Below are the code and all the weights of a small trained network. Each question names an input and a target symbol and asks about switching units off, where a switched-off unit gives its printed mean instead of its output.

import numpy as np


def w(rows, s, z=0):
    codes = np.array(rows[::2]) - 128.0
    scale = np.full(codes.shape[1], s)
    scale[-1] = z or s
    return codes * scale


def norm(h):
    return h / np.sqrt((h * h).mean(-1, keepdims=True) + 1e-5)


def f(y):
    return y / 2 * (1 + np.tanh(0.7978845608 * (y + 0.044715 * y**3)))


def softmax(a):
    e = np.exp(a - a.max(-1, keepdims=True))
    return e / e.sum(-1, keepdims=True)


def log_softmax(a):
    a = a - a.max(-1, keepdims=True)
    return a - np.log(np.exp(a).sum(-1, keepdims=True))


def net(x, mask):
    ids = ['αβδεζθμξστφψω'.index(c) for c in x.split()]
    T = len(ids)
    res = E[ids] + P[:T]
    u = 0
    for l in range(2):
        r = norm(res)
        for j in range(3):
            rows = slice(2 * j, 2 * j + 2)
            q, k, v = (r @ M[l][rows].T for M in (Q, K, V))
            z = softmax(np.where(np.tri(T) > 0, q @ k.T / 2**0.5, -1e9)) @ v
            o = O[l][rows]
            res = res + np.where(mask[u + j], z, o[:, -1]) @ o[:, :-1]
        u += 3
        y = f(norm(res) @ A[l][:, :-1].T + A[l][:, -1])
        res = res + np.where(mask[u : u + 16], y, B[l][:, -1]) @ B[l][:, :-1]
        u += 16
    return log_softmax(norm(res)[-1] @ U[:, :-1].T + U[:, -1])


Q, K, V, O, A, B = {}, {}, {}, {}, {}, {}
E = w([
[209,105,95,153,157,6,144,76,150],'α',
[147,141,131,177,44,74,124,169,177],'β',
[112,207,152,79,129,117,146,162,63],'δ',
[129,80,80,138,2,91,187,64,58],'ε',
[182,99,84,139,163,159,60,91,69],'ζ',
[191,167,38,110,92,113,53,98,119],'θ',
[143,108,226,66,106,118,174,180,188],'μ',
[107,164,215,213,129,194,107,178,127],'ξ',
[212,82,56,18,153,69,167,142,63],'σ',
[100,182,63,107,187,134,215,104,79],'τ',
[135,95,238,152,198,125,47,215,205],'φ',
[118,42,108,73,116,58,167,174,160],'ψ',
[168,49,155,106,211,169,143,196,65],'ω',
],0.016)
P = w([
[91,124,174,66,214,162,80,92,162],'0',
[254,214,181,103,75,107,215,186,38],'1',
[252,188,174,155,109,83,205,216,44],'2',
[237,156,156,206,144,63,206,215,73],'3',
[237,157,142,224,169,51,205,226,76],'4',
[234,152,155,243,176,40,209,232,84],'5',
],0.0061)
Q[0] = w([
[52,71,134,182,155,108,166,147,138],'L0H0',
[91,127,104,93,76,183,77,90,170],'L0H0',
[54,129,134,82,131,134,110,76,156],'L0H1',
[97,68,95,114,167,138,132,178,119],'L0H1',
[117,146,137,91,179,169,94,93,123],'L0H2',
[49,144,70,94,76,166,103,54,254],'L0H2',
],0.0087)
K[0] = w([
[4,161,138,128,69,91,157,39,166],'L0H0',
[254,118,151,129,72,141,216,166,54],'L0H0',
[250,179,192,140,78,142,233,74,140],'L0H1',
[127,153,201,85,99,110,76,16,188],'L0H1',
[210,145,171,145,153,110,31,190,57],'L0H2',
[235,178,169,224,59,71,233,249,72],'L0H2',
],0.0058)
V[0] = w([
[118,79,150,139,77,136,177,85,115],'L0H0',
[181,100,211,157,61,155,114,159,128],'L0H0',
[121,209,163,200,149,207,84,20,162],'L0H1',
[238,147,83,185,111,180,182,155,122],'L0H1',
[22,1,34,169,146,203,142,94,129],'L0H2',
[31,113,145,215,174,97,155,171,38],'L0H2',
],0.006)
O[0] = w([
[163,121,111,127,254,155,165,98,168,110],'L0H0',
[47,121,119,194,251,22,130,145,127,149],'L0H0',
[200,169,189,193,148,64,198,75,190,3],'L0H1',
[112,183,107,18,112,154,91,152,225,159],'L0H1',
[237,195,158,100,144,154,151,103,147,113],'L0H2',
[129,131,229,33,97,103,101,61,59,99],'L0H2',
],0.0067,0.0044)
A[0] = w([
[64,154,177,107,217,98,172,79,140,61],'L0N0',
[136,183,168,119,157,115,106,113,151,171],'L0N1',
[154,180,90,142,83,61,197,199,180,201],'L0N2',
[135,125,215,132,115,62,210,126,121,27],'L0N3',
[90,131,39,123,142,119,142,169,193,162],'L0N4',
[114,181,40,164,83,113,205,82,92,135],'L0N5',
[156,116,82,90,70,227,109,188,136,254],'L0N6',
[155,96,127,162,173,187,104,159,58,61],'L0N7',
[153,163,116,138,120,74,42,96,84,179],'L0N8',
[132,138,53,85,104,113,194,49,111,105],'L0N9',
[109,192,182,212,148,180,81,127,94,63],'L0N10',
[239,52,98,134,82,84,182,166,155,214],'L0N11',
[53,106,197,46,173,95,114,112,86,229],'L0N12',
[39,195,254,146,122,182,145,180,157,144],'L0N13',
[149,184,124,128,88,94,157,173,96,16],'L0N14',
[133,87,159,90,117,76,159,130,176,60],'L0N15',
],0.0094,0.004)
B[0] = w([
[140,140,120,140,208,148,144,229,145,132],'L0N0',
[120,227,117,136,173,144,154,93,161,139],'L0N1',
[81,202,88,159,138,169,110,123,73,228],'L0N2',
[149,128,92,160,88,155,153,159,230,151],'L0N3',
[104,129,211,139,104,152,141,120,129,161],'L0N4',
[143,135,169,147,135,73,84,185,83,197],'L0N5',
[97,129,173,154,145,210,77,98,134,205],'L0N6',
[113,149,146,144,97,107,221,98,77,153],'L0N7',
[200,170,142,145,92,177,143,142,174,166],'L0N8',
[129,155,141,97,146,50,87,136,186,184],'L0N9',
[170,111,2,117,191,164,49,147,135,141],'L0N10',
[93,146,80,149,176,171,110,82,112,253],'L0N11',
[152,183,111,130,47,141,112,163,92,167],'L0N12',
[182,116,52,166,105,53,155,150,79,177],'L0N13',
[143,143,76,160,141,136,86,78,119,160],'L0N14',
[154,84,57,63,123,164,86,190,122,136],'L0N15',
],0.0086,0.011)
Q[1] = w([
[166,16,66,17,103,163,84,130,144],'L1H0',
[144,97,224,143,125,82,213,36,240],'L1H0',
[167,15,118,139,158,96,61,151,204],'L1H1',
[152,164,69,172,182,167,28,224,86],'L1H1',
[90,226,37,253,146,194,112,161,20],'L1H2',
[144,173,86,28,62,97,122,69,140],'L1H2',
],0.006)
K[1] = w([
[95,190,209,182,44,130,82,114,156],'L1H0',
[187,148,82,128,11,41,77,33,128],'L1H0',
[148,139,124,156,21,104,196,56,103],'L1H1',
[60,110,239,207,146,138,157,254,123],'L1H1',
[119,16,64,58,176,122,179,122,159],'L1H2',
[181,135,97,183,112,153,69,206,59],'L1H2',
],0.0065)
V[1] = w([
[48,209,114,37,128,146,131,237,222],'L1H0',
[122,38,30,108,168,173,183,119,133],'L1H0',
[6,182,141,104,127,59,170,54,47],'L1H1',
[129,116,57,183,2,105,66,42,172],'L1H1',
[143,165,10,66,165,78,53,78,78],'L1H2',
[98,132,182,124,201,41,170,146,85],'L1H2',
],0.0084)
O[1] = w([
[99,155,153,87,109,143,150,251,191,127],'L1H0',
[142,57,75,58,136,148,182,97,184,111],'L1H0',
[95,183,126,92,101,89,171,98,82,123],'L1H1',
[66,149,135,137,145,92,67,93,170,94],'L1H1',
[113,134,51,87,132,137,84,161,115,246],'L1H2',
[100,115,173,116,211,131,94,113,72,121],'L1H2',
],0.015,0.011)
A[1] = w([
[109,224,50,159,173,142,197,120,79,212],'L1N0',
[59,143,158,40,128,133,176,112,108,137],'L1N1',
[202,108,98,129,126,78,194,218,130,152],'L1N2',
[77,97,69,180,24,126,187,133,116,146],'L1N3',
[108,109,130,130,92,28,110,110,123,4],'L1N4',
[102,192,145,77,115,185,159,16,111,189],'L1N5',
[125,192,171,115,150,75,174,157,105,75],'L1N6',
[196,128,136,138,100,193,71,151,117,66],'L1N7',
[70,220,107,160,186,207,122,83,176,143],'L1N8',
[63,41,130,179,145,150,125,119,138,165],'L1N9',
[98,179,118,113,54,5,121,119,99,179],'L1N10',
[104,185,74,71,149,84,109,180,175,83],'L1N11',
[242,125,146,127,166,38,124,134,86,94],'L1N12',
[125,184,178,200,174,96,145,103,108,95],'L1N13',
[88,147,254,145,97,70,141,102,249,83],'L1N14',
[162,8,136,36,105,101,86,41,210,95],'L1N15',
],0.0098,0.0037)
B[1] = w([
[133,139,134,138,111,123,188,132,171,254],'L1N0',
[93,159,84,104,88,92,157,97,139,137],'L1N1',
[91,96,157,104,148,120,151,67,122,172],'L1N2',
[151,74,144,138,137,60,133,120,109,165],'L1N3',
[166,132,133,135,157,122,144,198,175,127],'L1N4',
[70,151,148,110,104,144,113,95,157,154],'L1N5',
[160,88,115,155,110,135,102,78,144,143],'L1N6',
[160,81,145,81,137,122,129,102,122,169],'L1N7',
[146,99,165,125,102,143,183,122,124,169],'L1N8',
[120,87,93,124,116,171,97,70,162,130],'L1N9',
[123,99,134,112,144,137,141,90,171,180],'L1N10',
[131,135,128,156,123,81,99,189,169,181],'L1N11',
[143,130,127,88,143,70,154,131,130,157],'L1N12',
[160,123,146,146,153,92,124,113,104,147],'L1N13',
[85,131,114,113,162,247,164,171,95,128],'L1N14',
[151,211,70,103,177,134,178,125,93,129],'L1N15',
],0.013)
U = w([
[71,105,47,110,107,157,83,123,135,92],'α',
[63,201,181,115,176,62,149,111,148,199],'β',
[103,110,135,144,71,27,52,83,94,92],'δ',
[109,181,95,44,233,168,93,126,115,144],'ε',
[182,164,80,177,189,106,153,72,240,32],'ζ',
[72,157,135,249,119,189,104,116,143,93],'θ',
[62,83,189,145,176,173,163,119,70,147],'μ',
[185,85,187,142,146,92,121,175,195,197],'ξ',
[134,49,125,86,59,122,165,154,194,146],'σ',
[178,163,178,136,96,162,48,85,164,197],'τ',
[185,89,113,227,176,103,102,187,74,49],'φ',
[168,90,145,107,129,139,157,36,97,151],'ψ',
[177,211,141,137,58,77,172,160,55,2],'ω',
],0.011,0.0056)

Each question gives the input, a string of symbols that net reads in full, and the target symbol t.
The units are the heads (2 rows each of Q, K, V and O) and the neurons (one row each of A and B). Each row of codes is followed by its name. A weight is (code - 128) times the scale printed after its matrix; where a second scale follows, it is the last column's (O, A, B and U).
mask holds one flag per unit, layer by layer, with each layer's heads first. A switched-off unit (its flag False) gives its mean, the last column of its rows in O or B, instead of its output. The means were averaged over made-up inputs and are rounded, as every weight is.
A unit's drop is (log p(t) with every unit on - log p(t) with that unit switched off) / (log p(t) with every unit on - log p(t) with every unit switched off).
The circuit of an input: a set's keep is (log p(t) with only the set's units on - log p(t) with every unit switched off) / (log p(t) with every unit on - log p(t) with every unit switched off). Starting from the 12 units with the biggest drops (on a tie, the unit counted first), units are removed one at a time, each time the one whose removal leaves the highest keep (on an exact tie, the one counted first), for as long as the keep stays at least 0.8.
units of the circuit, in order: the units of the circuit, biggest drop first
k most important neurons: the k neurons with the biggest drops, biggest first
k most important neurons of layer l: the k neurons of layer l with the biggest drops, biggest first
drop of u: that unit's drop, to one decimal
input σ σ ψ, target α: units of the circuit, in order : [L0N11]
input ε μ ε τ ψ, target ε: units of the circuit, in order : [L0H2 L0N11]
input δ ζ β τ δ φ, target δ: units of the circuit, in order : [L0H2 L0N13 L0H0 L1H1]
input θ β α ψ θ, target θ: units of the circuit, in order : [L0H2 L0N6 L0N4]
input σ μ θ σ σ, target σ: units of the circuit, in order : [L0H1 L1H0 L0N5]
input τ ε ω β, target τ: units of the circuit, in order : [L0H0 L0N6]
input ψ ε ζ μ φ ε, target ψ: units of the circuit, in order : [L1N11 L1H1 L1N2]
input σ ε θ σ δ α, target σ: units of the circuit, in order : [L0H1 L1H0]
input δ δ τ, target β: 2 most important neurons : [L1N10 L0N9]
input σ ε μ φ, target σ: units of the circuit, in order : [L0N5 L1H0 L0N2]
input δ τ β ψ φ β, target σ: units of the circuit, in order : [L0N5 L1H0]
input ξ φ ζ, target ξ: units of the circuit, in order : [L1H1 L0N2]
input α ε ζ φ ε, target α: 3 most important neurons of layer 0 : [L0N13 L0N6 L0N11]
input ε ψ φ ψ β, target σ: 2 most important neurons of layer 1 : [L1N8 L1N7]
input φ σ σ σ β δ, target φ: units of the circuit, in order : [L1H1]
input φ ζ ζ ξ α ξ, target φ: 3 most important neurons of layer 0 : [L0N10 L0N11 L0N13]
input ε β ζ θ β ε, target ε: 2 most important neurons : [L0N2 L0N11]
input τ σ θ ε, target τ: 2 most important neurons : [L0N6 L0N13]
input δ σ β, target α: 2 most important neurons : [L0N11 L0N4]
input δ β α, target δ: units of the circuit, in order : [L0H2]
input δ ε φ σ μ σ, target α: 2 most important neurons : [L0N13 L0N5]
input σ ζ β, target θ: 2 most important neurons : [L0N6 L0N2]
input σ ε ε ε, target σ: 2 most important neurons : [L1N10 L0N2]
input α ε σ ζ ε, target α: 2 most important neurons : [L0N11 L0N6]
input ω ω ε, target ψ: 2 most important neurons : [L1N10 L1N11]
input φ φ σ τ, target φ: 2 most important neurons of layer 0 : [L0N2 L0N14]
input β τ ε μ σ, target β: most important neuron of layer 0 : [L0N4]
input ζ ψ μ ζ, target ζ: drop of L1H2 : 0.2
input μ ω τ ζ ω, target ψ: drop of L0N5 : 0.1
